Below is a small trained network, with its code and all its weights. Each question gives an input and a target symbol and asks what happens when units are switched off, that is, made to give their printed mean instead of their output.

import numpy as np


def w(rows, s, z=0):
    codes = np.array(rows[::2]) - 128.0
    scale = np.full(codes.shape[1], s)
    scale[-1] = z or s
    return codes * scale


def norm(h):
    return h / np.sqrt((h * h).mean(-1, keepdims=True) + 1e-5)


def f(y):
    return y / 2 * (1 + np.tanh(0.7978845608 * (y + 0.044715 * y**3)))


def softmax(a):
    e = np.exp(a - a.max(-1, keepdims=True))
    return e / e.sum(-1, keepdims=True)


def log_softmax(a):
    a = a - a.max(-1, keepdims=True)
    return a - np.log(np.exp(a).sum(-1, keepdims=True))


def net(x, mask):
    ids = ['αβγδεζηθλμπτφψω'.index(c) for c in x.split()]
    T = len(ids)
    res = E[ids] + P[:T]
    u = 0
    for l in range(2):
        q, k, v = (norm(res) @ M[l].T for M in (Q, K, V))
        z = softmax(np.where(np.tri(T) > 0, q @ k.T / 3**0.5, -1e9)) @ v
        res = res + np.where(mask[u], z, O[l][:, -1]) @ O[l][:, :-1]
        u += 1
        y = f(norm(res) @ A[l][:, :-1].T + A[l][:, -1])
        res = res + np.where(mask[u : u + 16], y, B[l][:, -1]) @ B[l][:, :-1]
        u += 16
    return log_softmax(norm(res)[-1] @ U[:, :-1].T + U[:, -1])


Q, K, V, O, A, B = {}, {}, {}, {}, {}, {}
E = w([
[153,148,136,85,145],'α',
[123,143,159,129,148],'β',
[110,115,142,144,139],'γ',
[148,157,145,100,143],'δ',
[10,87,169,56,73],'ε',
[161,145,141,100,142],'ζ',
[124,147,152,125,149],'η',
[95,131,93,163,142],'θ',
[93,121,140,174,160],'λ',
[172,123,105,77,151],'μ',
[173,139,99,120,136],'π',
[161,114,64,84,120],'τ',
[204,88,146,98,103],'φ',
[154,145,105,143,47],'ψ',
[203,116,197,188,99],'ω',
],0.012)
P = w([
[157,253,157,130,132],'0',
[165,219,141,129,141],'1',
[172,195,128,131,138],'2',
[176,166,124,130,153],'3',
[176,143,118,134,161],'4',
[175,121,114,136,170],'5',
[167,93,105,141,178],'6',
[165,74,111,144,184],'7',
[169,44,116,146,188],'8',
],0.0056)
Q[0] = w([
[89,79,153,85,87],'0.h0',
[2,163,175,163,85],'0.h0',
[160,102,151,111,127],'0.h0',
],0.0085)
K[0] = w([
[126,254,136,144,133],'0.h0',
[212,186,88,221,151],'0.h0',
[48,183,132,105,155],'0.h0',
],0.0087)
V[0] = w([
[23,93,171,21,1],'0.h0',
[113,215,125,178,244],'0.h0',
[153,186,138,151,186],'0.h0',
],0.0029)
O[0] = w([
[193,152,197,127,2,7],'0.h0',
[136,95,71,158,184,210],'0.h0',
[45,102,227,116,99,213],'0.h0',
],0.0044,0.0019)
A[0] = w([
[112,208,179,162,140,129],'0.n0',
[105,82,109,166,32,83],'0.n1',
[183,60,141,109,167,157],'0.n2',
[144,74,197,72,40,4],'0.n3',
[129,103,180,225,145,82],'0.n4',
[157,129,169,85,104,75],'0.n5',
[110,214,118,163,154,78],'0.n6',
[44,127,145,210,141,125],'0.n7',
[155,146,156,202,21,90],'0.n8',
[65,133,159,2,188,92],'0.n9',
[187,97,137,181,187,82],'0.n10',
[71,145,243,146,88,116],'0.n11',
[135,65,123,160,93,44],'0.n12',
[34,130,92,140,183,123],'0.n13',
[127,41,135,226,100,66],'0.n14',
[56,57,144,85,167,162],'0.n15',
],0.0057,0.0029)
B[0] = w([
[160,155,65,118,79,162],'0.n0',
[109,117,111,217,185,88],'0.n1',
[49,203,130,198,115,254],'0.n2',
[172,63,96,48,232,95],'0.n3',
[138,103,81,84,80,127],'0.n4',
[149,118,140,139,100,114],'0.n5',
[184,98,75,114,120,152],'0.n6',
[201,186,81,1,133,148],'0.n7',
[95,155,89,201,142,113],'0.n8',
[103,90,88,205,109,200],'0.n9',
[87,139,109,113,140,205],'0.n10',
[131,168,149,63,99,112],'0.n11',
[105,68,79,167,231,82],'0.n12',
[195,171,194,144,112,195],'0.n13',
[144,118,30,101,163,108],'0.n14',
[134,225,179,169,105,183],'0.n15',
],0.004,0.0023)
Q[1] = w([
[104,194,103,228,255],'1.h0',
[26,100,238,199,42],'1.h0',
[98,126,113,186,232],'1.h0',
],0.0098)
K[1] = w([
[163,77,74,189,178],'1.h0',
[130,250,146,86,170],'1.h0',
[124,76,97,143,165],'1.h0',
],0.011)
V[1] = w([
[67,239,143,191,93],'1.h0',
[206,121,173,254,123],'1.h0',
[141,145,223,84,185],'1.h0',
],0.0064)
O[1] = w([
[66,14,95,228,142,103],'1.h0',
[255,117,136,203,63,2],'1.h0',
[173,63,251,122,231,32],'1.h0',
],0.0068,0.00085)
A[1] = w([
[128,102,65,121,184,159],'1.n0',
[1,116,205,120,59,3],'1.n1',
[163,162,116,154,129,116],'1.n2',
[70,112,158,105,183,121],'1.n3',
[195,142,149,106,38,97],'1.n4',
[97,95,125,108,32,175],'1.n5',
[44,91,113,70,78,91],'1.n6',
[170,168,135,148,140,95],'1.n7',
[214,127,114,129,152,106],'1.n8',
[147,92,31,92,139,107],'1.n9',
[158,145,101,199,162,72],'1.n10',
[117,54,193,147,158,139],'1.n11',
[180,86,160,196,95,90],'1.n12',
[125,174,98,99,78,192],'1.n13',
[42,144,85,211,79,135],'1.n14',
[170,141,190,52,106,94],'1.n15',
],0.0084,0.003)
B[1] = w([
[99,129,149,104,132,232],'1.n0',
[76,165,123,255,231,124],'1.n1',
[118,96,79,104,124,181],'1.n2',
[108,105,126,178,63,188],'1.n3',
[150,132,153,219,125,153],'1.n4',
[168,14,118,130,215,137],'1.n5',
[162,174,78,146,205,159],'1.n6',
[152,111,64,110,150,179],'1.n7',
[109,93,100,160,147,213],'1.n8',
[98,203,215,114,148,225],'1.n9',
[97,95,113,115,143,195],'1.n10',
[131,161,139,100,47,193],'1.n11',
[64,232,112,132,127,186],'1.n12',
[118,127,113,139,38,252],'1.n13',
[122,25,159,81,70,170],'1.n14',
[162,35,135,104,112,162],'1.n15',
],0.0062,0.003)
U = w([
[127,96,148,112,106,80],'α',
[92,163,165,179,98,95],'β',
[41,58,109,101,125,88],'γ',
[246,122,150,113,120,252],'δ',
[55,106,165,191,188,222],'ε',
[142,118,153,134,100,94],'ζ',
[94,186,177,179,72,23],'η',
[96,209,76,55,89,221],'θ',
[127,103,43,131,235,143],'λ',
[136,98,135,112,118,83],'μ',
[179,174,65,241,98,112],'π',
[126,118,201,50,216,61],'τ',
[131,109,148,123,104,59],'φ',
[111,59,49,155,23,147],'ψ',
[143,176,169,180,136,106],'ω',
],0.011,0.0022)

Each question gives the input, a string of symbols that net reads in full, and the target symbol t.
The units are the heads (3 rows each of Q, K, V and O) and the neurons (one row each of A and B). Each row of codes is followed by its name. A weight is (code - 128) times the scale printed after its matrix; where a second scale follows, it is the last column's (O, A, B and U).
mask holds one flag per unit, layer by layer, with each layer's heads first. A switched-off unit (its flag False) gives its mean, the last column of its rows in O or B, instead of its output. The means were averaged over made-up inputs and are rounded, as every weight is.
A unit's drop is (log p(t) with every unit on - log p(t) with that unit switched off) / (log p(t) with every unit on - log p(t) with every unit switched off).
The circuit of an input: a set's keep is (log p(t) with only the set's units on - log p(t) with every unit switched off) / (log p(t) with every unit on - log p(t) with every unit switched off). Starting from the 12 units with the biggest drops (on a tie, the unit counted first), units are removed one at a time, each time the one whose removal leaves the highest keep (on an exact tie, the one counted first), for as long as the keep stays at least 0.8.
units of the circuit, in order: the units of the circuit, biggest drop first
unit that matters most: the unit with the biggest drop
top k neurons: the k neurons with the biggest drops, biggest first
top k neurons in layer l: the k neurons of layer l with the biggest drops, biggest first
input ε λ ε θ λ θ δ τ ω, target π: top 4 neurons in layer 0 : [0.n8 0.n14 0.n12 0.n1]
input ω τ τ λ δ τ θ, target θ: unit that matters most : 0.n7
input τ τ γ τ τ φ λ, target δ: top 2 neurons : [0.n7 0.n13]
input τ ψ λ τ φ θ, target δ: top 2 neurons : [0.n7 0.n13]
input λ λ μ, target τ: units of the circuit, in order : [0.n7 1.h0]
input π μ η ε ω τ τ δ λ, target λ: top 3 neurons in layer 0 : [0.n14 0.n7 0.n13]
input τ π β, target θ: top 4 neurons : [0.n2 0.n15 0.n13 0.n0]
input τ ζ π θ, target λ: units of the circuit, in order : [0.h0 0.n7 1.n11]
input α δ τ α η ω, target π: top 2 neurons : [0.n14 1.n12]
input τ φ τ π τ δ π δ β, target λ: top 3 neurons : [0.n7 0.n15 0.n2]
input θ δ ψ ψ γ τ, target ψ: units of the circuit, in order : [1.h0 1.n14 0.n8]
input δ τ δ ψ π λ, target ψ: units of the circuit, in order : [1.h0 1.n14 0.n4]
input ψ μ θ, target ψ: top 2 neurons : [0.n13 1.n14]
input ψ α τ π ψ α, target ψ: units of the circuit, in order : [1.h0]
input θ δ φ ε θ τ ζ η τ, target τ: top 2 neurons in layer 1 : [1.n9 1.n13]
input τ φ ζ δ η ε ζ γ η, target η: top 2 neurons in layer 0 : [0.n2 0.n7]
input θ π τ δ τ τ π ζ, target θ: top 4 neurons in layer 0 : [0.n10 0.n2 0.n13 0.n9]
input π ω τ θ ω τ η, target π: units of the circuit, in order : [1.h0 0.n14 0.h0 0.n8]
input γ π δ δ, target λ: top 2 neurons : [0.n15 0.n6]
input φ δ τ α λ, target θ: top 3 neurons : [0.n7 0.n15 0.n13]
input η δ τ η μ δ, target τ: top 2 neurons : [0.n9 0.n7]
input τ π π μ θ, target λ: top 3 neurons : [0.n13 0.n7 0.n9]
input η η η π α η, target λ: top 2 neurons : [0.n15 0.n7]
input ζ τ α φ η λ ε λ δ, target δ: units of the circuit, in order : [0.h0]
input δ τ φ ω θ γ ψ λ δ, target ψ: top 2 neurons : [0.n15 1.n14]
input μ ζ δ τ δ δ λ ζ, target ε: top 2 neurons : [0.n2 1.n13]
input δ θ δ ζ τ δ τ τ, target θ: units of the circuit, in order : [1.h0]
input λ δ η, target ε: top 3 neurons in layer 1 : [1.n13 1.n10 1.n9]
input φ ζ η λ π, target λ: top 2 neurons : [0.n9 0.n2]
input η ζ τ ζ δ τ ζ μ, target θ: top 2 neurons in layer 0 : [0.n2 0.n15]
